Each row has a name. Each question is about the rows just above it.

[-1.57 -4.08 -0.58 -2.46 -1.15 -4.12  0.61 -3.00  2.89  2.83] -> K725
[ 1.02  0.79 -0.18 -0.96  0.65  1.42 -3.46  2.28 -2.42 -2.51] -> K913
[-2.19 -5.31  3.42 -0.08 -7.19 -7.45  7.23 -8.04  4.36  4.07] -> K336
[-1.72 -3.30 -1.41 -2.35 -0.67 -3.30 -0.17 -2.50  1.97  1.98] -> K335
[ 1.42 -3.46] with -1 step of 0.01 on every entry:
[ 1.41 -3.47]
Shift each entry of [ 3.42 -0.08] by +1 times 0.01:
[ 3.43 -0.07]
Shift each entry of [-0.67 -3.30] by -1 times 0.01:
[-0.68 -3.31]

[-2.94 -1.08 -0.32  0.22  3.39  0.81 -5.79 -6.56 -0.42 -2.33  1.80 -1.91
  0.67 -2.87  2.90] -> K684
[-0.78 -2.28  4.47 -1.27 -3.91 -0.75 -1.34  2.55  2.80  3.58  0.83  0.35
  3.08 -0.02 -1.87] -> K972
[-2.94 -1.08 -0.32  0.22  3.39  1.89 -5.79 -6.56 -0.42 -2.33  1.80 -1.91
  0.67 -2.87  2.90] -> K238
[-0.35 -1.79  1.53 -1.49 -4.51 -1.61  2.25  6.73  4.22  0.39 -2.27 -0.65
  1.56  0.83 -3.31] -> K336
Shift each entry of [-2.94 -1.08 -0.32] by +1 times 0.01:
[-2.93 -1.07 -0.31]
Move every entry of [ 4.22  0.39 -2.27 -0.65] by -1 step of 0.01.
[ 4.21  0.38 -2.28 -0.66]
[-0.02] with +1 step of 0.01 on every entry:
[-0.01]

[-0.05 -2.50  0.11 -2.10  2.75  0.14  0.98  1.38 -1.63  2.35  2.54 -3.34
  0.84 -1.16  0.33 -2.21 -1.73  0.39  0.78  1.35  3.43  0.27 -0.36 -0.80
  2.72 -2.24 -0.97  0.72 -0.51 -0.59] : K856
[-0.60  0.04  0.03  2.13  3.52 -1.08 -0.35  2.69 -0.46  0.78  0.87 -2.13
  2.67 -0.83 -0.37 -0.61  0.81  0.19 -1.20  3.15  5.44  1.74 -2.65 -3.58
  1.88 -1.82 -0.97  1.19  2.11  2.91] : K784
[ 1.37 -3.85  1.79 -0.04  0.57 -0.09 -3.05  2.35 -1.58  1.40  3.74 -4.09
  3.62 -0.94  1.22 -1.72 -2.08  0.61  1.34  2.24  2.31 -0.33  2.71 -1.60
  0.72 -2.49 -0.57 -1.20 -0.88 -0.75] : K913
[ 0.69 -3.84  1.36 -0.86  4.17  0.72  2.04  1.30 -1.90  0.62  2.68 -1.41
 -0.29  0.96 -0.07  0.58 -2.58 -2.83 -1.40  0.92  3.76  0.00 -2.65 -2.07
  4.76 -0.83 -2.26  0.34  4.09  1.15] : K725
[ 1.58 -1.92  0.42  2.70 -2.00 -1.10 -4.67  2.18 -0.20  0.41  2.69 -4.05
  4.07 -0.68  0.35 -2.04 -0.55  1.87  1.83  1.71  0.15  0.48  3.50 -1.96
 -2.67 -1.75  1.35 -1.42 -2.23 -0.66] : K336
[ 1.25  1.98  3.30  0.87 -3.41  1.50 -4.88 -0.13 -0.87 -2.62  0.79  2.88
  4.69 -1.44  1.54  3.41 -0.09 -1.87 -2.81  0.60 -0.36 -2.49  4.12 -1.84
 -1.26 -0.85  0.69 -0.51  1.66  1.97] : K930
[-0.33  0.92  3.53 -0.40 -2.56  0.35 -5.95  1.16  0.12 -0.65  1.08  0.82
  5.12 -2.44  3.06  1.05  1.65  1.35 -0.04  2.94  0.99 -1.57  5.11  0.02
 -0.95 -2.16 -1.23 -1.69 -2.21  0.06] : K972
[ 0.26 -1.28  1.93  3.77  1.71 -0.63 -0.15  0.48  1.16 -3.61 -0.80  3.47
 -0.97  3.06 -0.09  4.26  1.06 -2.84 -1.27  0.61 -0.47  0.73 -2.86 -1.14
  2.00  1.98 -2.46 -2.00  4.97  2.44] : K238
[-0.05 -2.50  0.11 -2.10  2.75  0.14  0.98  1.38 -1.63  2.35  2.54 -3.34
  0.84 -1.16  0.33 -2.21 -1.73  0.39  0.78  1.35  0.02 -2.63  5.05  1.26
  0.56 -1.43 -2.20 -1.72 -1.57 -0.14] : K684
Shift each entry of [ 0.72 -2.49 -0.57] by -1 times 0.01:
[ 0.71 -2.50 -0.58]
Move every entry of [-0.29  0.96 -0.07] by -1 step of 0.01.
[-0.30  0.95 -0.08]
Move every entry of [ 1.36 -0.86  4.17] by -1 step of 0.01.
[ 1.35 -0.87  4.16]
Shift each entry of [-1.16  0.33] by +1 times 0.01:
[-1.15  0.34]
Shift each entry of [-1.40  0.92  3.76  0.00] by -1 times 0.01:
[-1.41  0.91  3.75 -0.01]
Shift each entry of [0.33] by -1 times 0.01:
[0.32]
[-0.97  3.06] with -1 step of 0.01 on every entry:
[-0.98  3.05]

[-3.42  6.04 -0.34  4.30 -1.26 -4.06 -0.25]  K238
[-3.72 -7.80 -3.67  4.31  2.23  0.14 -2.08]  K725
[-0.46 -6.78 -0.77 -0.43  1.29  0.70 -0.50]  K335
[-4.24  3.75 -1.97  2.99 -0.60 -4.05 -1.53]  K930
[-2.10 -4.29 -2.50  3.14  2.22 -0.84 -2.20]  K913
[-1.05 -3.66 -1.27  0.64  1.32  0.66 -0.88]  K856
[-2.95  4.30 -0.49  3.01 -0.75 -3.27 -1.15]  K684
Move every entry of [3.75] by -1 step of 0.01.
[3.74]
Move every entry of [-0.60 -4.05] by +1 step of 0.01.
[-0.59 -4.04]

[-1.16 -2.23 -0.99 -5.17  2.59 -1.69  2.32 -4.73] : K784
[-0.69 -0.47 -2.22  0.10 -0.34  0.58 -0.97 -3.08] : K930
[ 1.26 -0.81 -2.50  1.26 -1.20  0.10 -1.87 -2.46] : K972
[ 3.82  0.02 -2.96 -8.03 -0.78 -2.93 -1.39 -0.58] : K856
[ 2.75  1.35 -1.26 -0.30  2.60 -3.20  2.35  1.39] : K725
[-1.63 -1.20 -2.03 -0.93  0.22  1.14 -0.41 -4.65] : K238
[ 0.51 -0.27  0.43  0.85 -0.48  0.09 -0.28  0.16] : K684
[ 2.79 -2.30 -2.05 -1.46 -0.29 -1.69 -1.63 -1.21] : K335
[0.58] with -1 step of 0.01 on every entry:
[0.57]
Shift each entry of [-1.16] by +1 times 0.01:
[-1.15]
Move every entry of [-2.50] by +1 step of 0.01.
[-2.49]
[ 0.02 -2.96 -8.03] with +1 step of 0.01 on every entry:
[ 0.03 -2.95 -8.02]
Shift each entry of [-2.05 -1.46 -0.29 -1.69] by -1 times 0.01:
[-2.06 -1.47 -0.30 -1.70]

[ 1.74 -0.14  1.66  6.30  0.26] : K856
[1.74 0.57 1.66 2.96 0.15] : K684
[ 1.74 -0.14  1.66  2.86  0.09] : K930
[ 0.22 -0.21  3.26 -0.30  0.07] : K238
[ 0.31 -0.03  0.84  5.12  0.23] : K784
[-0.52  0.15  1.00  4.18  0.30] : K336
[ 1.74 -0.14  1.66  2.96  0.15] : K972
[3.26] with +1 step of 0.01 on every entry:
[3.27]
Move every entry of [ 1.74 -0.14] by +1 step of 0.01.
[ 1.75 -0.13]
[-0.03  0.84  5.12] with +1 step of 0.01 on every entry:
[-0.02  0.85  5.13]
Shift each entry of [-0.52  0.15] by -1 times 0.01:
[-0.53  0.14]
[-0.21  3.26] with -1 step of 0.01 on every entry:
[-0.22  3.25]

